Below is a small trained network, with its code and all its weights. Each question gives an input and a target symbol and asks what happens when units are switched off, that is, made to give their printed mean instead of their output.

import numpy as np


def w(rows, s, z=0):
    codes = np.array(rows[::2]) - 128.0
    scale = np.full(codes.shape[1], s)
    scale[-1] = z or s
    return codes * scale


def norm(h):
    return h / np.sqrt((h * h).mean(-1, keepdims=True) + 1e-5)


def f(y):
    return y / 2 * (1 + np.tanh(0.7978845608 * (y + 0.044715 * y**3)))


def softmax(a):
    e = np.exp(a - a.max(-1, keepdims=True))
    return e / e.sum(-1, keepdims=True)


def log_softmax(a):
    a = a - a.max(-1, keepdims=True)
    return a - np.log(np.exp(a).sum(-1, keepdims=True))


def net(x, mask):
    ids = ['δηλμτψ'.index(c) for c in x.split()]
    T = len(ids)
    res = E[ids] + P[:T]
    r = norm(res)
    for j in range(3):
        rows = slice(3 * j, 3 * j + 3)
        q, k, v = (r @ M[0][rows].T for M in (Q, K, V))
        z = softmax(np.where(np.tri(T) > 0, q @ k.T / 3**0.5, -1e9)) @ v
        o = O[0][rows]
        res = res + np.where(mask[j], z, o[:, -1]) @ o[:, :-1]
    y = f(norm(res) @ A[0][:, :-1].T + A[0][:, -1])
    res = res + np.where(mask[3:19], y, B[0][:, -1]) @ B[0][:, :-1]
    return log_softmax(norm(res)[-1] @ U[:, :-1].T + U[:, -1])


Q, K, V, O, A, B = {}, {}, {}, {}, {}, {}
E = w([
[90,134,134,105,133,160,255,124],'δ',
[88,99,120,115,136,147,123,45],'η',
[104,177,107,137,74,39,139,118],'λ',
[143,45,188,90,114,80,92,174],'μ',
[193,155,173,114,112,104,113,111],'τ',
[169,78,74,82,106,103,164,101],'ψ',
],0.018)
P = w([
[100,167,38,107,245,103,65,218],'0',
[20,125,88,169,226,2,158,70],'1',
[72,124,149,127,166,72,160,82],'2',
[113,135,170,121,129,133,151,98],'3',
[138,141,189,135,95,171,145,105],'4',
[149,130,188,140,64,183,156,102],'5',
],0.007)
Q[0] = w([
[71,94,179,149,159,89,174,69],'h1',
[115,142,92,175,184,149,131,195],'h1',
[168,151,177,150,165,129,132,135],'h1',
[149,106,188,110,121,98,141,83],'h2',
[97,102,153,141,148,82,66,164],'h2',
[63,204,174,186,120,170,79,192],'h2',
[168,130,122,107,127,139,65,56],'h3',
[66,214,115,121,99,201,254,28],'h3',
[91,28,142,167,150,122,73,109],'h3',
],0.0088)
K[0] = w([
[108,159,60,178,165,169,114,216],'h1',
[141,57,148,186,25,128,80,26],'h1',
[134,162,187,121,212,135,115,103],'h1',
[104,141,94,178,102,184,238,141],'h2',
[158,158,75,122,214,38,128,27],'h2',
[180,100,54,60,233,78,70,134],'h2',
[139,120,149,166,67,159,122,218],'h3',
[175,155,65,76,231,40,2,176],'h3',
[147,190,164,123,137,80,226,151],'h3',
],0.0081)
V[0] = w([
[51,116,95,86,130,206,254,232],'h1',
[30,185,159,142,152,144,118,141],'h1',
[98,48,141,143,120,63,45,150],'h1',
[107,164,158,132,147,167,85,52],'h2',
[152,119,34,146,150,160,186,92],'h2',
[48,191,140,133,58,107,122,124],'h2',
[90,44,110,159,83,110,77,146],'h3',
[106,130,62,126,39,176,195,118],'h3',
[96,100,125,145,212,176,127,172],'h3',
],0.0088)
O[0] = w([
[190,214,246,129,124,55,172,150,205],'h1',
[164,138,120,110,39,109,174,236,29],'h1',
[185,162,2,184,150,199,81,80,134],'h1',
[109,180,181,168,194,219,162,96,66],'h2',
[113,120,38,132,85,174,152,98,254],'h2',
[133,191,139,84,115,174,52,137,131],'h2',
[77,24,153,67,116,142,119,154,99],'h3',
[84,177,108,106,117,181,142,90,29],'h3',
[76,142,178,150,98,101,59,96,78],'h3',
],0.0086,0.0041)
A[0] = w([
[160,108,201,130,124,74,187,83,76],'n1',
[94,207,124,109,134,59,99,99,182],'n2',
[62,128,135,223,140,86,123,118,61],'n3',
[144,184,151,166,68,94,124,160,26],'n4',
[220,179,174,157,101,115,66,68,64],'n5',
[99,65,156,98,178,111,174,147,171],'n6',
[164,164,194,95,101,120,158,195,45],'n7',
[183,143,124,177,218,93,162,110,37],'n8',
[62,48,178,136,194,138,133,141,107],'n9',
[127,105,122,101,67,78,109,101,110],'n10',
[103,130,125,102,142,156,64,58,140],'n11',
[215,146,61,187,217,115,124,133,216],'n12',
[170,159,132,85,65,93,145,117,182],'n13',
[119,60,133,98,200,204,167,129,76],'n14',
[98,200,102,90,146,173,90,164,78],'n15',
[2,146,124,153,219,233,130,119,1],'n16',
],0.011,0.0044)
B[0] = w([
[61,174,179,98,158,124,53,112,203],'n1',
[187,117,151,143,169,159,94,111,183],'n2',
[187,218,149,76,89,92,49,148,132],'n3',
[126,51,91,76,99,178,154,100,161],'n4',
[140,48,108,165,201,142,155,187,165],'n5',
[161,97,128,161,80,162,42,155,172],'n6',
[63,140,43,82,46,123,143,76,196],'n7',
[131,103,145,254,119,218,204,232,151],'n8',
[108,28,124,111,133,169,93,208,147],'n9',
[156,149,105,202,158,133,172,189,175],'n10',
[178,173,140,123,71,119,143,159,203],'n11',
[75,200,230,142,82,155,184,118,254],'n12',
[95,111,130,172,176,189,116,130,212],'n13',
[237,115,103,98,174,125,75,141,182],'n14',
[157,190,209,90,154,106,119,103,121],'n15',
[170,140,157,97,244,221,90,32,162],'n16',
],0.0082,0.0086)
U = w([
[196,234,132,105,104,1,116,132,255],'δ',
[16,131,100,125,79,132,110,108,5],'η',
[134,105,16,113,62,118,196,70,154],'λ',
[125,45,121,121,157,84,85,191,204],'μ',
[167,143,176,210,140,150,209,192,74],'τ',
[80,138,136,114,221,149,103,35,100],'ψ',
],0.0089,0.0038)

Each question gives the input, a string of symbols that net reads in full, and the target symbol t.
The units are the heads (3 rows each of Q, K, V and O) and the neurons (one row each of A and B). Each row of codes is followed by its name. A weight is (code - 128) times the scale printed after its matrix; where a second scale follows, it is the last column's (O, A, B and U).
mask holds one flag per unit, heads first, then neurons. A switched-off unit (its flag False) gives its mean, the last column of its rows in O or B, instead of its output. The means were averaged over made-up inputs and are rounded, as every weight is.
A unit's drop is (log p(t) with every unit on - log p(t) with that unit switched off) / (log p(t) with every unit on - log p(t) with every unit switched off).
The circuit of an input: a set's keep is (log p(t) with only the set's units on - log p(t) with every unit switched off) / (log p(t) with every unit on - log p(t) with every unit switched off). Starting from the 12 units with the biggest drops (on a tie, the unit counted first), units are removed one at a time, each time the one whose removal leaves the highest keep (on an exact tie, the one counted first), for as long as the keep stays at least 0.8.
units of the circuit, in order: the units of the circuit, biggest drop first
most important unit: the unit with the biggest drop
k most important neurons: the k neurons with the biggest drops, biggest first
heads that matter: for each layer, one digit per head in row order, 1 if its drop is at least 0.15 and else 0, layers parted by /
input δ ψ η η η ψ, target δ: heads that matter -> 100
input ψ λ λ δ ψ, target ψ: units of the circuit, in order -> [h1; n13; n1]
input η δ λ μ ψ ψ, target η: units of the circuit, in order -> [h1; n1; n13; n7]
input ψ μ τ μ, target τ: units of the circuit, in order -> [h3; h1; n12]
input λ δ μ, target λ: units of the circuit, in order -> [h1; n7; n4; h3]
input δ ψ δ δ, target δ: units of the circuit, in order -> [h1]
input ψ δ δ τ μ ψ, target η: heads that matter -> 100
input ψ μ ψ ψ δ, target ψ: heads that matter -> 000
input τ μ ψ δ ψ, target τ: units of the circuit, in order -> [n10; n7]
input τ ψ δ μ ψ μ, target τ: units of the circuit, in order -> [h3; n10; h2]
input ψ μ ψ μ ψ, target μ: units of the circuit, in order -> [h3; h2]
input μ δ τ, target μ: heads that matter -> 001
input λ ψ δ, target λ: units of the circuit, in order -> [h1; n12; h2]
input λ ψ λ λ ψ λ, target λ: units of the circuit, in order -> [h1]
input μ δ η ψ δ μ, target η: heads that matter -> 100
input λ τ τ λ, target τ: heads that matter -> 011
input μ δ δ, target η: 2 most important neurons -> [n7; n1]
input μ τ τ ψ λ ψ, target δ: heads that matter -> 110
input ψ η ψ, target ψ: heads that matter -> 111
input μ τ δ, target μ: heads that matter -> 001
input μ δ λ, target μ: most important unit -> h3
input ψ ψ τ, target τ: heads that matter -> 000
input ψ ψ μ τ, target τ: heads that matter -> 100
input ψ ψ λ ψ λ, target λ: 2 most important neurons -> [n1; n12]
input ψ τ μ δ μ μ, target ψ: heads that matter -> 101
input μ η μ, target ψ: units of the circuit, in order -> [h2; h1]
